Below are the code and all the weights of a small trained network. Each question names an input and a target symbol and asks about switching units off, where a switched-off unit gives its printed mean instead of its output.

import numpy as np


def w(rows, s, z=0):
    codes = np.array(rows[::2]) - 128.0
    scale = np.full(codes.shape[1], s)
    scale[-1] = z or s
    return codes * scale


def f(y):
    return y / 2 * (1 + np.tanh(0.7978845608 * (y + 0.044715 * y**3)))


def softmax(a):
    e = np.exp(a - a.max(-1, keepdims=True))
    return e / e.sum(-1, keepdims=True)


def log_softmax(a):
    a = a - a.max(-1, keepdims=True)
    return a - np.log(np.exp(a).sum(-1, keepdims=True))


def net(x, mask):
    ids = ['αβδεζημξστψω'.index(c) for c in x.split()]
    T = len(ids)
    res = E[ids] + P[:T]
    u = 0
    for l in range(2):
        q, k, v = (res @ M[l].T for M in (Q, K, V))
        z = softmax(np.where(np.tri(T) > 0, q @ k.T / 3**0.5, -1e9)) @ v
        res = res + np.where(mask[u], z, O[l][:, -1]) @ O[l][:, :-1]
        u += 1
        y = f(res @ A[l][:, :-1].T + A[l][:, -1])
        res = res + np.where(mask[u : u + 12], y, B[l][:, -1]) @ B[l][:, :-1]
        u += 12
    return log_softmax(res[-1] @ U[:, :-1].T + U[:, -1])


Q, K, V, O, A, B = {}, {}, {}, {}, {}, {}
E = w([
[82,216,98,43],'α',
[199,76,167,132],'β',
[228,140,221,163],'δ',
[85,254,152,116],'ε',
[123,25,106,164],'ζ',
[175,211,170,76],'η',
[174,152,227,240],'μ',
[102,118,183,253],'ξ',
[158,90,168,171],'σ',
[204,83,107,36],'τ',
[61,50,63,146],'ψ',
[7,85,26,132],'ω',
],0.0074)
P = w([
[102,105,163,93],'0',
[204,89,104,148],'1',
[130,138,249,76],'2',
[213,105,96,150],'3',
[4,176,255,100],'4',
[225,110,92,147],'5',
[63,89,232,35],'6',
],0.0067)
Q[0] = w([
[199,185,3,187],'L0H0',
[116,156,122,157],'L0H0',
[164,99,82,189],'L0H0',
],0.015)
K[0] = w([
[244,162,5,226],'L0H0',
[187,103,78,141],'L0H0',
[121,184,94,94],'L0H0',
],0.013)
V[0] = w([
[88,61,87,141],'L0H0',
[161,2,49,156],'L0H0',
[166,190,69,119],'L0H0',
],0.0059)
O[0] = w([
[54,104,151,103,88],'L0H0',
[112,2,159,81,18],'L0H0',
[148,133,90,92,9],'L0H0',
],0.0077,0.0014)
A[0] = w([
[70,139,100,80,73],'L0N0',
[132,141,125,80,11],'L0N1',
[126,117,245,86,52],'L0N2',
[105,149,134,151,20],'L0N3',
[123,138,19,59,164],'L0N4',
[173,127,33,200,64],'L0N5',
[198,173,117,103,134],'L0N6',
[138,125,141,116,78],'L0N7',
[148,124,126,56,121],'L0N8',
[84,82,37,141,44],'L0N9',
[134,197,109,44,3],'L0N10',
[110,159,93,133,243],'L0N11',
],0.012,0.0031)
B[0] = w([
[139,189,106,176,138],'L0N0',
[69,104,68,120,87],'L0N1',
[101,239,14,73,254],'L0N2',
[70,161,98,146,102],'L0N3',
[109,152,225,150,175],'L0N4',
[119,27,29,120,144],'L0N5',
[125,131,181,86,224],'L0N6',
[120,158,117,133,110],'L0N7',
[82,120,152,153,147],'L0N8',
[145,221,27,143,155],'L0N9',
[132,5,61,107,170],'L0N10',
[153,132,216,157,205],'L0N11',
],0.013,0.0024)
Q[1] = w([
[62,155,52,211],'L1H0',
[19,131,212,72],'L1H0',
[64,147,3,68],'L1H0',
],0.013)
K[1] = w([
[96,132,10,77],'L1H0',
[80,197,235,68],'L1H0',
[6,156,65,174],'L1H0',
],0.013)
V[1] = w([
[50,60,83,39],'L1H0',
[101,126,117,250],'L1H0',
[194,164,52,71],'L1H0',
],0.014)
O[1] = w([
[75,104,125,4,2],'L1H0',
[54,140,83,194,70],'L1H0',
[199,148,75,69,127],'L1H0',
],0.014,0.0051)
A[1] = w([
[88,90,169,128,82],'L1N0',
[60,160,160,146,70],'L1N1',
[37,204,66,99,73],'L1N2',
[119,198,137,151,170],'L1N3',
[113,41,64,136,69],'L1N4',
[127,2,145,122,194],'L1N5',
[193,87,131,142,57],'L1N6',
[129,177,247,117,30],'L1N7',
[115,172,129,106,52],'L1N8',
[132,135,120,131,254],'L1N9',
[75,238,125,93,148],'L1N10',
[93,113,94,175,144],'L1N11',
],0.0099,0.0033)
B[1] = w([
[111,94,39,150,141],'L1N0',
[147,82,60,81,175],'L1N1',
[162,201,25,158,185],'L1N2',
[181,67,121,114,232],'L1N3',
[57,181,68,89,148],'L1N4',
[150,18,153,94,191],'L1N5',
[107,195,64,95,188],'L1N6',
[23,227,127,110,253],'L1N7',
[82,144,133,142,136],'L1N8',
[163,98,148,162,171],'L1N9',
[73,3,127,123,211],'L1N10',
[132,84,174,129,199],'L1N11',
],0.014,0.0077)
U = w([
[2,134,163,178,33],'α',
[208,96,189,90,186],'β',
[225,186,109,125,34],'δ',
[74,192,214,221,250],'ε',
[120,84,87,80,12],'ζ',
[112,190,169,95,93],'η',
[209,127,222,218,210],'μ',
[95,44,198,205,132],'ξ',
[175,83,199,134,239],'σ',
[98,80,219,97,103],'τ',
[73,160,38,153,163],'ψ',
[138,112,85,207,22],'ω',
],0.0051,0.0025)

Each question gives the input, a string of symbols that net reads in full, and the target symbol t.
The units are the heads (3 rows each of Q, K, V and O) and the neurons (one row each of A and B). Each row of codes is followed by its name. A weight is (code - 128) times the scale printed after its matrix; where a second scale follows, it is the last column's (O, A, B and U).
mask holds one flag per unit, layer by layer, with each layer's heads first. A switched-off unit (its flag False) gives its mean, the last column of its rows in O or B, instead of its output. The means were averaged over made-up inputs and are rounded, as every weight is.
A unit's drop is (log p(t) with every unit on - log p(t) with that unit switched off) / (log p(t) with every unit on - log p(t) with every unit switched off).
The circuit of an input: a set's keep is (log p(t) with only the set's units on - log p(t) with every unit switched off) / (log p(t) with every unit on - log p(t) with every unit switched off). Starting from the 12 units with the biggest drops (on a tie, the unit counted first), units are removed one at a time, each time the one whose removal leaves the highest keep (on an exact tie, the one counted first), for as long as the keep stays at least 0.8.
circuit, biggest first: the units of the circuit, biggest drop first
unit that matters most: the unit with the biggest drop
top k neurons: the k neurons with the biggest drops, biggest first
k most important neurons of layer l: the k neurons of layer l with the biggest drops, biggest first
input ω δ δ ψ ξ, target δ: circuit, biggest first => [L1H0, L0N2, L0H0]
input ε δ α ξ, target ξ: circuit, biggest first => [L0N5, L0N2, L1H0, L1N11]
input η α ε σ ψ ζ δ, target ψ: circuit, biggest first => [L0N2]
input ψ τ ω ψ ψ η, target η: 2 most important neurons of layer 0 => [L0N6, L0N5]
input ζ β β η ε δ ξ, target ε: circuit, biggest first => [L1N7, L1H0, L0N10]
input μ α σ σ ω ω, target ω: 2 most important neurons of layer 0 => [L0N4, L0N9]
input τ ε ψ ω ζ, target ψ: circuit, biggest first => [L0N2, L1H0, L0H0, L1N2]
input ψ β η, target ψ: top 3 neurons => [L0N2, L0N10, L1N2]
input ζ ξ α, target ζ: circuit, biggest first => [L1H0, L0N10, L0N2]
input μ σ ζ η ω ε ε, target ω: 2 most important neurons of layer 0 => [L0N0, L0N10]
input ω ω σ, target ω: top 2 neurons => [L0N2, L1N2]
input ζ σ ζ α α μ ξ, target α: top 2 neurons => [L1N7, L0N10]
input ψ σ ψ μ ζ, target ψ: circuit, biggest first => [L1H0, L1N2, L0H0, L0N2]
input σ ψ ψ ε ε δ σ, target ε: unit that matters most => L0H0
input α σ ζ η ψ ε ε, target ψ: circuit, biggest first => [L1N2, L0N2]
input ψ σ μ, target ψ: top 3 neurons => [L0N2, L1N2, L0N9]
input ε ζ τ, target ε: top 2 neurons => [L0N2, L0N11]
input μ ε δ τ ε ψ μ, target ε: circuit, biggest first => [L1N7, L1H0]
input τ δ ψ β ψ, target ψ: circuit, biggest first => [L1H0, L1N2, L1N0]
input σ β β ε ε ψ ψ, target ε: circuit, biggest first => [L0H0, L0N11, L1H0]
input η μ α, target η: circuit, biggest first => [L0H0, L1H0, L0N6, L1N7]
input α ψ ω, target α: top 2 neurons => [L0N10, L0N2]
input α η μ ε ω, target μ: top neuron => [L0N11]
